Below is a small trained network, with its code and all its weights. Each question gives an input and a class and asks what happens when units are switched off, that is, made to give their printed mean instead of their output.

import numpy as np


def w(rows, s, z=0):
    codes = np.array(rows[::2]) - 128.0
    scale = np.full(codes.shape[1], s)
    scale[-1] = z or s
    return codes * scale


def norm(h):
    return h / np.sqrt((h * h).mean(-1, keepdims=True) + 1e-5)


def f(y):
    return np.maximum(y, 0)


def log_softmax(a):
    a = a - a.max(-1, keepdims=True)
    return a - np.log(np.exp(a).sum(-1, keepdims=True))


def net(x, mask):
    res = np.array(x, float).reshape(1, 3) / 4 @ E
    u = 0
    for l in range(3):
        y = f(norm(res) @ A[l][:, :-1].T + A[l][:, -1])
        res = res + np.where(mask[u : u + 11], y, B[l][:, -1]) @ B[l][:, :-1]
        u += 11
    return log_softmax(norm(res)[-1] @ U[:, :-1].T + U[:, -1])


A, B = {}, {}
E = w([
[175,110,74,134,35,178,185],'x0',
[160,81,81,45,105,20,70],'x1',
[180,255,17,148,175,163,89],'x2',
],0.0083)
A[0] = w([
[166,45,144,204,37,84,184,113],'L0N1',
[128,207,60,176,82,151,147,153],'L0N2',
[138,20,118,122,62,75,106,68],'L0N3',
[152,184,65,204,73,3,113,166],'L0N4',
[100,73,181,126,177,214,228,94],'L0N5',
[243,60,48,120,67,69,179,111],'L0N6',
[142,184,110,152,53,42,215,2],'L0N7',
[126,74,160,189,157,154,131,226],'L0N8',
[94,92,165,175,85,59,134,223],'L0N9',
[128,171,145,172,151,24,87,132],'L0N10',
[118,109,124,100,105,130,59,189],'L0N11',
],0.0062,0.0027)
B[0] = w([
[50,133,64,114,203,156,200,232],'L0N1',
[51,55,56,187,152,120,138,239],'L0N2',
[163,64,49,169,141,216,7,222],'L0N3',
[43,80,76,91,171,149,122,214],'L0N4',
[106,131,110,187,101,238,16,254],'L0N5',
[160,246,254,167,166,67,255,236],'L0N6',
[99,232,137,64,53,105,155,144],'L0N7',
[58,154,82,222,84,52,222,231],'L0N8',
[71,241,36,121,156,126,156,233],'L0N9',
[172,193,108,246,70,72,255,198],'L0N10',
[88,128,81,162,164,207,155,186],'L0N11',
],0.0044,0.0045)
A[1] = w([
[133,105,121,123,170,90,111,169],'L1N1',
[201,117,130,95,65,166,150,19],'L1N2',
[70,51,154,127,97,152,153,35],'L1N3',
[100,82,186,114,155,125,123,147],'L1N4',
[167,126,113,107,109,105,97,8],'L1N5',
[70,151,122,159,132,119,143,194],'L1N6',
[144,35,175,147,66,126,90,215],'L1N7',
[189,113,140,58,115,93,101,2],'L1N8',
[149,112,111,151,61,172,140,230],'L1N9',
[112,193,235,89,157,83,83,93],'L1N10',
[157,129,104,1,99,96,126,146],'L1N11',
],0.012,0.0025)
B[1] = w([
[150,142,196,189,85,159,157,170],'L1N1',
[183,114,145,178,81,26,179,139],'L1N2',
[144,138,118,57,142,138,99,200],'L1N3',
[195,114,60,42,105,225,138,159],'L1N4',
[51,156,96,155,141,169,178,137],'L1N5',
[173,81,127,143,139,50,74,254],'L1N6',
[104,155,68,120,199,82,82,156],'L1N7',
[2,144,130,229,125,145,181,141],'L1N8',
[167,129,174,117,120,60,122,199],'L1N9',
[182,215,184,137,15,72,210,154],'L1N10',
[87,120,198,209,147,227,129,179],'L1N11',
],0.0099,0.0087)
A[2] = w([
[68,123,92,97,146,59,159,133],'L2N1',
[174,144,93,118,33,126,206,62],'L2N2',
[132,66,110,3,116,170,128,128],'L2N3',
[82,91,159,84,115,85,127,88],'L2N4',
[51,114,126,165,103,155,125,137],'L2N5',
[114,165,137,119,161,118,103,121],'L2N6',
[169,218,85,92,174,160,78,173],'L2N7',
[146,172,64,69,189,153,148,116],'L2N8',
[163,87,177,198,142,221,93,33],'L2N9',
[51,122,68,212,107,116,114,165],'L2N10',
[83,27,193,16,148,126,116,3],'L2N11',
],0.011,0.0038)
B[2] = w([
[152,150,143,153,182,158,84,158],'L2N1',
[80,133,197,141,86,70,111,172],'L2N2',
[129,127,71,114,67,150,105,184],'L2N3',
[96,181,102,139,122,127,152,157],'L2N4',
[147,169,124,135,178,181,132,180],'L2N5',
[156,79,174,149,106,111,184,152],'L2N6',
[61,64,106,54,11,137,135,194],'L2N7',
[145,77,93,101,111,95,79,164],'L2N8',
[72,224,170,120,194,200,176,198],'L2N9',
[150,115,138,78,169,170,129,255],'L2N10',
[124,83,82,108,102,122,137,191],'L2N11',
],0.011,0.0085)
U = w([
[118,58,8,36,50,140,96,175],'0',
[114,155,159,137,185,215,175,213],'1',
[148,133,192,165,49,18,167,87],'2',
[218,72,103,107,224,96,54,3],'3',
],0.016,0.0034)

Each question gives the input, the list of numbers given to net, and the class t.
The units are the neurons (one row each of A and B). Each row of codes is followed by its name. A weight is (code - 128) times the scale printed after its matrix; where a second scale follows, it is the last column's (A, B and U).
mask holds one flag per neuron, layer by layer. A switched-off neuron (its flag False) gives its mean, the last column of its row in B, instead of its output. The means were averaged over made-up inputs and are rounded, as every weight is.
A unit's drop is (log p(t) with every unit on - log p(t) with that unit switched off) / (log p(t) with every unit on - log p(t) with every unit switched off).
The circuit of an input: a set's keep is (log p(t) with only the set's units on - log p(t) with every unit switched off) / (log p(t) with every unit on - log p(t) with every unit switched off). Starting from the 12 units with the biggest drops (on a tie, the unit counted first), units are removed one at a time, each time the one whose removal leaves the highest keep (on an exact tie, the one counted first), for as long as the keep stays at least 0.8.
units of the circuit, in order: the units of the circuit, biggest drop first
unit that matters most: the unit with the biggest drop
k most important neurons: the k neurons with the biggest drops, biggest first
top k neurons in layer l: the k neurons of layer l with the biggest drops, biggest first
input [7,4,6], class 2: 3 most important neurons : (L2N2; L0N6; L1N2)
input [-8,-3,-4], class 2: units of the circuit, in order : (L1N10)
input [7,-6,6], class 2: 3 most important neurons : (L1N9; L1N11; L2N2)
input [-3,-8,8], class 0: top 2 neurons in layer 2 : (L2N7; L2N8)
input [0,3,3], class 3: top 2 neurons in layer 1 : (L1N3; L1N4)
input [4,7,6], class 1: top 2 neurons in layer 1 : (L1N11; L1N3)
input [-4,5,4], class 1: 4 most important neurons : (L0N6; L1N1; L1N11; L0N9)
input [5,-5,-6], class 0: 2 most important neurons : (L1N3; L1N11)
input [7,6,0], class 2: top 2 neurons in layer 0 : (L0N6; L0N11)
input [3,-2,4], class 0: 3 most important neurons : (L1N11; L0N8; L2N7)
input [6,7,-6], class 1: 3 most important neurons : (L1N11; L1N8; L0N2)
input [7,-3,7], class 0: 2 most important neurons : (L0N2; L2N7)
input [2,0,-3], class 3: top 2 neurons in layer 0 : (L0N9; L0N1)
input [4,-8,-8], class 0: top 3 neurons in layer 1 : (L1N3; L1N11; L1N1)
input [7,6,-5], class 2: units of the circuit, in order : (L0N6)
input [5,-7,7], class 0: 2 most important neurons : (L1N11; L2N7)
input [-2,2,2], class 3: top 3 neurons in layer 1 : (L1N3; L1N11; L1N4)
input [7,4,-5], class 2: 2 most important neurons : (L0N6; L1N2)
input [-3,1,-3], class 3: top 3 neurons in layer 0 : (L0N9; L0N10; L0N6)
input [-8,-5,-1], class 2: unit that matters most : L1N10
